[-23.0  53.9   5.7   0.7  26.4   2.1  -1.9] | 53.9, 26.4

[-39.8 -24.8 -13.6 -43.8  -9.4  23.9] | 23.9, -9.4

[[  3.6 -39.7 -22.3 -12.7 -27.9   3.7  -1.2]
 [-27.9 -40.3 -46.9  34.3  29.0 -37.0  34.0]] | 34.3, 34.0

[ 21.7 -25.8 -24.5  19.5 -21.4 -40.3] | 21.7, 19.5

[[-22.6 -19.6  10.3  -4.0 -23.7 -14.8   5.0]
 [ -5.1  16.9 -32.2   2.8 -46.1  41.3  -8.0]
 [-13.4 -14.2 -26.2 -26.8 -11.4   9.2  19.0]] | 41.3, 19.0

[-32.4  43.7  55.8  29.5] | 55.8, 43.7

[[-11.2  47.7 -22.7   9.5]
 [ 11.6  46.8  -6.4  14.4]
 [-21.7 -33.8 -20.3   5.2]] | 47.7, 46.8

[ 44.6 -43.1  -9.6 -25.7] | 44.6, -9.6

[[ 38.0  -3.1  47.3 -25.8   5.0]
 [-20.6   8.1  -9.2  36.9  -0.8]] | 47.3, 38.0
---
-20.5, 4.6, 25.6, 39.4, 7.2 result: 7.2

38.0, -36.5, 31.8, -25.9, 11.2, 7.0
30.4, -37.4, -21.9, 26.2, -7.2, -18.8
-24.0, 18.6, 21.6, -23.7, 21.8, 39.8
result: 11.2

51.3, 8.2, 56.1, 48.9, -37.6, -40.7 result: -37.6

4.4, -49.9, 9.6, 2.5, -17.1, 16.6
5.1, -34.7, 6.7, -4.2, -18.9, 28.7
-13.7, -1.0, 1.8, -9.9, -39.3, 22.9
result: -17.1

-6.3, -37.7, 12.2, -4.5, -21.4
12.0, 40.6, -0.7, 0.1, 38.6
0.5, -31.4, 2.8, 0.2, -23.9
result: -21.4

-5.4, -18.3, -38.0, -41.6, -2.9 result: -2.9

-7.0, -32.4, -13.3, 46.6, -27.6, -17.2, 29.2 result: -27.6
---
[[-34.9  36.5  43.5  29.5  28.6]
 [  3.1  -6.8 -35.0 -19.0  45.9]
 [ 46.3  -3.5  35.7  10.7  27.7]] gives 35.7

[[-11.3 -13.4  18.8   1.0 -35.7  -7.8]
 [ 12.0  -2.0 -22.1  -4.9  41.4   4.8]
 [ 11.5  10.7 -17.5   1.3  37.0   8.2]] gives 1.3

[[ 16.7 -53.5 -45.0  26.3 -34.3  12.5]
 [ -4.1  26.0  25.9 -30.0  16.6  -8.3]
 [  2.4   1.4   4.8  -8.6  -2.4  -0.9]] gives -8.6

[[-35.8   5.1   2.3 -18.0   0.7  -3.7]
 [ 37.9  15.3   3.8  -4.2  -0.4  -0.7]
 [ 46.3  12.0   4.4   6.8  -0.4   4.1]] gives 6.8

[[ 28.3 -36.3 -18.2  -3.8   3.5  -1.9]
 [-22.2  -5.5 -12.4   3.8   4.8   3.5]
 [ 34.6  26.1  48.1  -1.1   0.3  40.9]] gives -1.1

[[ 18.7 -25.3  24.9 -10.6 -34.4  17.5 -11.2]
 [  8.7  32.4  -1.3  24.5  16.6  -0.8  -8.9]
 [  0.7  48.4 -29.9  10.4  26.4  -7.4  15.3]] gives 26.4

[[  7.7   5.7   1.8 -13.8   5.7]
 [ 43.6  -7.1 -43.2   9.9  -7.1]
 [-12.1   1.3  -7.6  15.7   1.3]] gives -7.6

[[-23.6   0.3  18.4  15.5  24.8]
 [ 10.8 -10.0 -21.9 -21.1  30.7]
 [ -8.3 -44.0  -7.4  40.4 -18.3]] gives -7.4

[[-18.2  13.4   0.3 -41.5  18.1  43.4  37.3]
 [-42.6   1.7  14.2 -36.0  35.7  39.2  31.4]
 [ 17.6  27.1 -35.1   1.2 -13.7  -4.6   0.0]] gives -13.7

[[ 27.5  12.5  -9.7 -44.6 -16.5]
 [-33.0  -8.1 -42.8  27.6 -14.7]
 [ 53.1 -22.9  15.0  -7.1  -4.5]] gives 15.0
---
-45.0,-15.2,-53.0,-6.4,18.4,16.8,9.9
-31.7,4.2,-16.7,-0.9,3.5,-6.7,14.9
⇒ -31.7

52.8,34.3,41.1,26.9 ⇒ 41.1

-17.4,28.0,-27.2,44.4,-45.7,-10.9 ⇒ -17.4

1.4,31.2,44.3,3.5,0.5
0.1,7.1,52.2,22.6,0.9
⇒ 0.9

39.2,-2.2,-1.2,-8.7,19.6,43.9,44.7 ⇒ -1.2

43.3,-2.9,42.8,42.2,-39.3,-32.2
-52.6,-5.3,-51.9,-51.5,49.9,42.9
⇒ -51.5

12.0,-26.0,44.5,7.4 ⇒ 12.0

-13.2,-23.3,-45.1,7.8,38.4,12.8 ⇒ -13.2

-5.6,43.6,12.1,-2.0
2.3,-42.2,-0.5,-4.8
⇒ -4.8
---
[[-0.214 -1.342 -0.663 -0.994]
 [-0.926  0.127 -0.269 -1.176]
 [ 1.210 -0.485 -0.959 -1.449]] | 0.127

[[-0.05 -0.01 -0.06  0.01 -0.05]
 [-0.13  0.13 -0.17  0.14 -0.16]] | -0.17

[[-0.12 -0.06  0.09  0.00]
 [-0.10 -0.12 -0.08  0.12]] | -0.12

[[ 0.004 -0.186  0.011 -0.016 -0.001]
 [-0.013 -0.176  0.016  0.006  0.013]
 [-0.075  0.173  0.010  0.076  0.041]] | 0.016

[[-0.57 -0.82 -0.61  0.27  0.74]
 [-1.53 -0.60  1.50  1.09  0.69]] | 1.50

[[ 0.94 -1.25  2.06 -0.73]
 [-1.00 -0.88 -1.90 -0.75]] | -0.88
---
array([[ 15.0,  30.8,  24.5,  34.3,  14.6],
       [ 40.8, -18.0, -10.7, -19.9, -33.7],
       [  2.8, -48.4, -39.4, -52.0, -37.0]]): -52.0

array([[-29.3,  11.6, -33.9,  28.3,  18.1, -44.1],
       [-14.2, -23.1, -20.1, -42.8, -25.2, -23.4],
       [  8.9, -23.2,  16.5, -37.5, -21.8,  28.3]]): -21.8

array([[ -9.8,   9.5,  11.6, -30.6],
       [ 39.4,  43.7,  29.7,  26.6],
       [ -6.1,  -5.8,  15.0, -20.7]]): 15.0

array([[ 21.1,   4.5,  27.8,  29.5,   3.9],
       [  8.4,  -0.5,  26.1,  23.4,  -5.8],
       [ 35.4, -15.1,  45.7, -56.0, -11.5]]): -56.0

array([[-13.9, -17.3,   4.2, -17.6, -43.9,  -5.0,  32.3],
       [ 32.8,  -8.0, -26.9, -16.8, -15.9,  10.0, -35.7],
       [  7.0, -22.0,  -0.3,  34.6,  35.6,  -2.2,   4.0]]): -2.2

array([[ 25.8,  -7.2, -37.4,  35.0,  -3.8,   0.2,  -8.8],
       [ -2.8,  -0.1,  -1.4,  -0.3,  29.7,  -1.6,  27.5],
       [ 33.2, -31.9,  -9.0,  22.1,  39.0, -34.8, -45.4]]): -34.8

array([[-23.5,  32.5,  46.8,   4.5,  -0.8,  27.3],
       [  1.5,   6.5,  10.6, -20.7,   0.1,   6.1],
       [ -4.3,  -1.3,   8.3, -26.8, -24.7,   3.0]]): -24.7
